Below are the code and all the weights of a small trained network. Each question names an input and a class and asks about switching units off, where a switched-off unit gives its printed mean instead of its output.

import numpy as np


def w(rows, s, z=0):
    codes = np.array(rows[::2]) - 128.0
    scale = np.full(codes.shape[1], s)
    scale[-1] = z or s
    return codes * scale


def f(y):
    return np.maximum(y, 0)


def log_softmax(a):
    a = a - a.max(-1, keepdims=True)
    return a - np.log(np.exp(a).sum(-1, keepdims=True))


def net(x, mask):
    res = np.array(x, float).reshape(1, 5) / 4 @ E
    y = f(res @ A[0][:, :-1].T + A[0][:, -1])
    res = res + np.where(mask, y, B[0][:, -1]) @ B[0][:, :-1]
    return log_softmax(res[-1] @ U[:, :-1].T + U[:, -1])


A, B = {}, {}
E = w([
[49,204,101,229,151,254,167],'x0',
[195,123,87,185,47,108,153],'x1',
[113,119,189,126,92,137,109],'x2',
[185,188,64,130,67,170,84],'x3',
[147,114,127,116,145,131,141],'x4',
],0.0078)
A[0] = w([
[72,96,141,199,83,254,209,8],'N1',
[142,52,104,50,131,85,49,83],'N2',
[104,162,91,142,226,181,97,36],'N3',
[39,35,160,162,148,70,239,113],'N4',
[224,96,108,229,62,120,142,174],'N5',
[56,171,147,179,129,157,112,70],'N6',
[174,104,183,57,63,87,143,1],'N7',
],0.0067,0.0029)
B[0] = w([
[128,194,222,136,95,130,172,243],'N1',
[254,119,211,55,239,87,234,229],'N2',
[165,133,149,148,184,58,135,203],'N3',
[95,147,58,14,108,178,115,230],'N4',
[59,4,155,118,202,149,84,254],'N5',
[123,149,166,135,98,56,149,210],'N6',
[146,147,106,176,33,127,161,198],'N7',
],0.0073,0.0052)
U = w([
[134,174,119,127,194,169,103,231],'0',
[90,89,152,166,245,166,93,177],'1',
[194,230,171,152,174,124,195,5],'2',
[86,180,38,3,121,223,88,126],'3',
],0.0061,0.0032)

Each question gives the input, the list of numbers given to net, and the class t.
The units are the neurons (one row each of A and B). Each row of codes is followed by its name. A weight is (code - 128) times the scale printed after its matrix; where a second scale follows, it is the last column's (A, B and U).
mask holds one flag per neuron, in row order. A switched-off neuron (its flag False) gives its mean, the last column of its row in B, instead of its output. The means were averaged over made-up inputs and are rounded, as every weight is.
A unit's drop is (log p(t) with every unit on - log p(t) with that unit switched off) / (log p(t) with every unit on - log p(t) with every unit switched off).
The circuit of an input: a set's keep is (log p(t) with only the set's units on - log p(t) with every unit switched off) / (log p(t) with every unit on - log p(t) with every unit switched off). Starting from all 7 units, units are removed one at a time, each time the one whose removal leaves the highest keep (on an exact tie, the one counted first), for as long as the keep stays at least 0.8.
circuit, biggest first: the units of the circuit, biggest drop first
k most important neurons: the k neurons with the biggest drops, biggest first
drop of u: that unit's drop, to one decimal
input [4,-3,-1,-6,-7], class 3: 3 most important neurons => N4, N2, N5
input [-4,-1,-1,-6,-6], class 3: circuit, biggest first => N4
input [-7,-4,1,7,5], class 2: 4 most important neurons => N2, N5, N4, N7
input [8,0,-3,0,-3], class 2: circuit, biggest first => N1, N5
input [8,1,-6,0,-7], class 2: circuit, biggest first => N1, N6
input [7,0,0,-5,3], class 2: 4 most important neurons => N1, N5, N6, N3
input [3,6,-5,5,-6], class 1: 2 most important neurons => N5, N4
input [6,-1,3,2,-2], class 2: 2 most important neurons => N1, N5
input [1,3,4,-7,-3], class 3: circuit, biggest first => N4, N2
input [-6,-4,2,0,-8], class 2: circuit, biggest first => N2, N5
input [-6,8,-3,0,8], class 1: 2 most important neurons => N5, N1
input [-6,-5,0,-1,-3], class 2: 3 most important neurons => N2, N5, N7
input [-4,7,-2,0,-6], class 1: 3 most important neurons => N5, N4, N1
input [1,8,3,-1,3], class 1: circuit, biggest first => N5
input [6,7,6,-8,3], class 3: 3 most important neurons => N4, N2, N3
input [2,2,2,-5,-7], class 3: 4 most important neurons => N4, N2, N3, N5
input [5,-1,6,-8,2], class 3: drop of N6 => -0.1
input [-2,7,-1,-1,0], class 1: drop of N2 => 0.0
input [-4,0,2,-8,6], class 3: drop of N4 => 0.9
input [7,2,5,-3,-7], class 2: circuit, biggest first => N1
input [-8,8,6,8,-6], class 1: drop of N1 => 0.1
